Here is a tiny trained network, its code and every weight. The questions are about switching its units off for an input and a class, where a switched-off unit gives its printed mean instead of its output.

import numpy as np


def w(rows, s, z=0):
    codes = np.array(rows[::2]) - 128.0
    scale = np.full(codes.shape[1], s)
    scale[-1] = z or s
    return codes * scale


def f(y):
    return y / 2 * (1 + np.tanh(0.7978845608 * (y + 0.044715 * y**3)))


def log_softmax(a):
    a = a - a.max(-1, keepdims=True)
    return a - np.log(np.exp(a).sum(-1, keepdims=True))


def net(x, mask):
    res = np.array(x, float).reshape(1, 6) / 4 @ E
    y = f(res @ A[0][:, :-1].T + A[0][:, -1])
    res = res + np.where(mask, y, B[0][:, -1]) @ B[0][:, :-1]
    return log_softmax(res[-1] @ U[:, :-1].T + U[:, -1])


A, B = {}, {}
E = w([
[43,203,153,161,43],'x0',
[2,68,130,105,134],'x1',
[145,195,133,199,108],'x2',
[115,128,187,50,50],'x3',
[112,89,51,176,54],'x4',
[114,11,171,124,176],'x5',
],0.0077)
A[0] = w([
[224,207,133,105,90,215],'N0',
[134,84,90,188,78,17],'N1',
[117,95,161,140,86,13],'N2',
[17,149,224,166,174,105],'N3',
[118,67,68,73,250,151],'N4',
[2,196,104,163,154,95],'N5',
[96,122,90,90,86,250],'N6',
[54,163,145,151,167,255],'N7',
[149,233,176,19,180,117],'N8',
[149,111,36,248,154,228],'N9',
[7,57,97,69,56,198],'N10',
[18,49,152,126,99,148],'N11',
[125,178,144,66,119,215],'N12',
],0.015,0.0033)
B[0] = w([
[55,164,146,114,108,229],'N0',
[118,177,146,140,113,158],'N1',
[103,111,193,118,135,138],'N2',
[232,144,128,55,108,197],'N3',
[133,120,130,80,244,247],'N4',
[92,91,96,99,42,202],'N5',
[64,135,153,176,133,177],'N6',
[153,172,168,60,88,181],'N7',
[82,184,108,190,96,215],'N8',
[113,217,92,56,83,231],'N9',
[78,156,136,250,188,244],'N10',
[184,172,158,236,143,222],'N11',
[83,163,89,151,118,175],'N12',
],0.024,0.014)
U = w([
[142,130,172,151,58,53],'0',
[82,8,150,75,207,71],'1',
[149,2,28,171,105,20],'2',
[134,159,114,49,150,239],'3',
[137,41,34,155,99,2],'4',
[79,154,154,167,195,164],'5',
[18,200,109,150,13,194],'6',
],0.0068,0.0045)

Each question gives the input, the list of numbers given to net, and the class t.
The units are the neurons (one row each of A and B). Each row of codes is followed by its name. A weight is (code - 128) times the scale printed after its matrix; where a second scale follows, it is the last column's (A, B and U).
mask holds one flag per neuron, in row order. A switched-off neuron (its flag False) gives its mean, the last column of its row in B, instead of its output. The means were averaged over made-up inputs and are rounded, as every weight is.
A unit's drop is (log p(t) with every unit on - log p(t) with that unit switched off) / (log p(t) with every unit on - log p(t) with every unit switched off).
The circuit of an input: a set's keep is (log p(t) with only the set's units on - log p(t) with every unit switched off) / (log p(t) with every unit on - log p(t) with every unit switched off). Starting from the 12 units with the biggest drops (on a tie, the unit counted first), units are removed one at a time, each time the one whose removal leaves the highest keep (on an exact tie, the one counted first), for as long as the keep stays at least 0.8.
units of the circuit, in order: the units of the circuit, biggest drop first
unit that matters most: the unit with the biggest drop
k most important neurons: the k neurons with the biggest drops, biggest first
drop when u is switched off: that unit's drop, to one decimal
input [7,4,6,-7,-8,1], class 3: units of the circuit, in order => [N3]
input [1,0,1,-7,2,3], class 3: units of the circuit, in order => [N8; N10]
input [2,7,7,-2,-4,2], class 0: 2 most important neurons => [N3; N4]
input [-7,8,-1,-4,-2,0], class 1: units of the circuit, in order => [N4; N8]
input [-4,3,5,4,-7,5], class 3: 2 most important neurons => [N10; N3]
input [-8,-3,-6,-6,-1,-4], class 3: 2 most important neurons => [N9; N10]
input [-4,4,0,1,-7,-2], class 3: units of the circuit, in order => [N10; N4]
input [-6,-1,-8,3,2,8], class 5: 4 most important neurons => [N11; N10; N5; N3]
input [-3,-3,-3,4,-6,3], class 5: 4 most important neurons => [N9; N4; N5; N8]
input [5,-8,-8,-4,-3,7], class 3: 4 most important neurons => [N10; N6; N11; N2]
input [-7,-5,6,-4,-7,0], class 6: 2 most important neurons => [N8; N0]
input [-2,-2,-8,2,-5,2], class 5: 3 most important neurons => [N8; N3; N9]
input [-1,8,-4,-8,-8,3], class 3: 2 most important neurons => [N3; N7]
input [-5,1,-5,-7,4,6], class 3: 2 most important neurons => [N9; N10]
input [3,3,-8,-2,-6,-2], class 5: unit that matters most => N9
input [5,7,-8,1,5,-2], class 5: 2 most important neurons => [N10; N11]
input [-3,-8,-3,-5,2,7], class 3: drop when N9 is switched off => 0.2
input [-5,7,5,1,-2,2], class 5: drop when N11 is switched off => 0.2
input [5,5,-8,-8,2,6], class 5: drop when N10 is switched off => 0.1
input [-5,-1,-8,0,3,-7], class 5: units of the circuit, in order => [N5]
input [-5,-6,-4,1,5,6], class 3: drop when N10 is switched off => 0.3
